Here is a tiny trained network, its code and every weight. The questions are about switching its units off for an input and a class, where a switched-off unit gives its printed mean instead of its output.

import numpy as np


def w(rows, s, z=0):
    codes = np.array(rows[::2]) - 128.0
    scale = np.full(codes.shape[1], s)
    scale[-1] = z or s
    return codes * scale


def norm(h):
    return h / np.sqrt((h * h).mean(-1, keepdims=True) + 1e-5)


def f(y):
    return y / 2 * (1 + np.tanh(0.7978845608 * (y + 0.044715 * y**3)))


def log_softmax(a):
    a = a - a.max(-1, keepdims=True)
    return a - np.log(np.exp(a).sum(-1, keepdims=True))


def net(x, mask):
    res = np.array(x, float).reshape(1, 7) / 4 @ E
    u = 0
    for l in range(4):
        y = f(norm(res) @ A[l][:, :-1].T + A[l][:, -1])
        res = res + np.where(mask[u : u + 9], y, B[l][:, -1]) @ B[l][:, :-1]
        u += 9
    return log_softmax(norm(res)[-1] @ U[:, :-1].T + U[:, -1])


A, B = {}, {}
E = w([
[140,105,150,100,91,129,89],'x0',
[120,100,141,88,84,142,149],'x1',
[76,141,69,76,161,145,114],'x2',
[20,111,151,210,231,168,68],'x3',
[114,137,8,216,127,164,86],'x4',
[45,254,155,171,75,136,155],'x5',
[134,155,116,163,169,113,101],'x6',
],0.0075)
A[0] = w([
[189,106,190,242,105,155,187,53],'0.n1',
[110,116,71,175,167,89,167,109],'0.n2',
[47,166,147,167,75,150,148,17],'0.n3',
[201,90,153,166,144,101,70,147],'0.n4',
[1,78,183,165,136,152,118,2],'0.n5',
[122,155,108,143,205,158,254,212],'0.n6',
[124,115,128,88,88,172,182,206],'0.n7',
[203,174,106,173,162,151,114,79],'0.n8',
[39,134,107,83,170,149,80,190],'0.n9',
],0.008,0.0014)
B[0] = w([
[31,120,195,133,78,224,100,191],'0.n1',
[179,123,127,92,90,156,173,175],'0.n2',
[128,124,43,125,252,94,181,211],'0.n3',
[42,139,93,3,133,186,242,205],'0.n4',
[94,139,64,129,145,57,2,230],'0.n5',
[222,36,190,39,187,179,1,195],'0.n6',
[211,190,190,204,174,123,130,208],'0.n7',
[138,86,181,140,142,103,64,168],'0.n8',
[199,131,156,58,40,111,154,254],'0.n9',
],0.0064,0.0033)
A[1] = w([
[145,120,147,205,41,215,109,124],'1.n1',
[92,175,113,80,142,148,169,73],'1.n2',
[183,104,158,107,211,214,142,252],'1.n3',
[164,189,87,59,122,179,63,123],'1.n4',
[176,161,115,130,184,134,114,193],'1.n5',
[135,116,67,132,75,178,104,42],'1.n6',
[119,89,156,138,171,104,96,162],'1.n7',
[18,254,118,123,44,83,169,235],'1.n8',
[180,67,121,153,153,123,121,81],'1.n9',
],0.0087,0.0014)
B[1] = w([
[134,188,126,127,148,189,147,169],'1.n1',
[61,137,236,210,104,214,189,149],'1.n2',
[51,104,145,130,32,120,65,231],'1.n3',
[89,158,197,155,89,200,115,227],'1.n4',
[81,136,186,180,2,122,149,174],'1.n5',
[185,184,91,130,169,210,135,172],'1.n6',
[147,51,33,142,94,102,79,166],'1.n7',
[109,32,123,138,124,104,131,254],'1.n8',
[52,156,113,70,138,119,214,157],'1.n9',
],0.0063,0.005)
A[2] = w([
[64,126,11,189,87,175,193,47],'2.n1',
[120,255,162,200,121,91,139,187],'2.n2',
[69,135,161,120,145,62,74,254],'2.n3',
[161,156,149,132,62,132,187,192],'2.n4',
[161,42,164,56,132,236,130,95],'2.n5',
[210,43,88,115,167,117,86,89],'2.n6',
[120,151,206,119,52,201,142,172],'2.n7',
[193,53,117,121,130,160,159,162],'2.n8',
[138,67,140,202,81,157,76,155],'2.n9',
],0.0076,0.0027)
B[2] = w([
[185,169,148,94,117,162,200,200],'2.n1',
[103,33,102,86,83,66,198,188],'2.n2',
[198,138,146,162,2,154,169,217],'2.n3',
[42,57,62,163,125,136,41,214],'2.n4',
[94,208,140,188,139,146,205,238],'2.n5',
[113,60,127,176,108,157,177,152],'2.n6',
[159,181,112,139,108,132,53,254],'2.n7',
[50,163,51,103,47,129,79,173],'2.n8',
[173,148,140,141,110,200,102,186],'2.n9',
],0.0075,0.0056)
A[3] = w([
[250,164,78,163,168,149,97,131],'3.n1',
[66,155,141,161,135,98,189,130],'3.n2',
[185,86,93,104,120,138,107,136],'3.n3',
[123,121,85,124,107,181,129,150],'3.n4',
[211,145,158,87,115,117,143,170],'3.n5',
[133,133,172,107,151,92,117,188],'3.n6',
[152,98,240,95,122,122,108,106],'3.n7',
[113,174,99,87,80,106,106,169],'3.n8',
[149,148,143,84,97,193,115,253],'3.n9',
],0.011,0.0017)
B[3] = w([
[203,123,110,76,142,110,171,171],'3.n1',
[3,68,108,96,111,174,153,144],'3.n2',
[78,82,110,169,32,64,125,151],'3.n3',
[153,119,197,109,160,59,191,229],'3.n4',
[141,88,46,167,146,137,147,144],'3.n5',
[147,30,53,59,169,195,223,126],'3.n6',
[219,177,59,142,185,180,187,189],'3.n7',
[137,124,155,136,134,131,62,220],'3.n8',
[99,138,204,201,158,140,57,253],'3.n9',
],0.0083,0.0074)
U = w([
[1,24,96,86,90,104,255,164],'0',
[230,130,75,87,209,202,235,165],'1',
[142,87,198,152,116,145,126,146],'2',
[103,141,220,140,131,159,132,115],'3',
[125,36,38,133,96,72,75,123],'4',
[122,116,201,170,106,105,184,121],'5',
[123,92,169,138,114,130,155,123],'6',
[107,111,159,63,246,41,175,3],'7',
],0.0088,0.0065)

Each question gives the input, the list of numbers given to net, and the class t.
The units are the neurons (one row each of A and B). Each row of codes is followed by its name. A weight is (code - 128) times the scale printed after its matrix; where a second scale follows, it is the last column's (A, B and U).
mask holds one flag per neuron, layer by layer. A switched-off neuron (its flag False) gives its mean, the last column of its row in B, instead of its output. The means were averaged over made-up inputs and are rounded, as every weight is.
A unit's drop is (log p(t) with every unit on - log p(t) with that unit switched off) / (log p(t) with every unit on - log p(t) with every unit switched off).
unit that matters most: the unit with the biggest drop
top k neurons: the k neurons with the biggest drops, biggest first
k most important neurons of layer l: the k neurons of layer l with the biggest drops, biggest first
input [0,-4,6,-8,-4,-6,7], class 4: unit that matters most => 0.n1
input [0,-8,-1,5,8,-7,-1], class 1: 2 most important neurons of layer 1 => (1.n8 1.n6)
input [3,5,5,6,-3,-6,1], class 0: 3 most important neurons of layer 0 => (0.n1 0.n6 0.n7)
input [-4,5,-2,5,-2,-3,2], class 4: top 2 neurons => (0.n5 1.n7)
input [-5,-5,8,-3,-5,-6,8], class 3: top 2 neurons => (1.n3 2.n5)
input [4,5,8,-8,-4,-4,5], class 3: 3 most important neurons of layer 2 => (2.n2 2.n5 2.n8)
input [-5,1,7,-7,-8,4,-1], class 1: 3 most important neurons of layer 0 => (0.n7 0.n6 0.n4)
input [-7,7,4,8,-7,-7,-3], class 4: top 2 neurons => (1.n7 0.n5)
input [-6,1,4,-6,1,-3,5], class 2: top 2 neurons => (0.n6 1.n4)
input [-6,0,-3,6,-7,7,3], class 0: top 3 neurons => (0.n3 2.n7 3.n2)
input [1,4,7,1,-7,-7,5], class 0: top 2 neurons => (2.n7 2.n9)
input [2,-2,-3,3,-1,-5,-1], class 0: 2 most important neurons of layer 0 => (0.n7 0.n6)
input [4,0,-4,0,-8,5,-5], class 1: 2 most important neurons of layer 3 => (3.n7 3.n6)
input [0,-1,-3,2,6,1,3], class 1: top neuron => (3.n1)
input [-1,1,-4,6,-4,8,0], class 0: top 2 neurons => (0.n3 3.n2)
input [5,-1,2,8,5,6,-3], class 4: 3 most important neurons of layer 0 => (0.n5 0.n4 0.n3)
input [-8,0,7,-5,6,5,-1], class 2: 2 most important neurons of layer 2 => (2.n5 2.n7)
input [4,2,2,7,-1,-3,4], class 4: 2 most important neurons of layer 0 => (0.n5 0.n1)
input [3,4,5,-3,8,0,-4], class 1: top 3 neurons => (1.n6 3.n1 1.n3)
input [-2,0,-5,8,1,6,-6], class 4: 2 most important neurons of layer 3 => (3.n9 3.n4)
input [4,7,-1,3,4,8,4], class 0: top neuron => (0.n3)
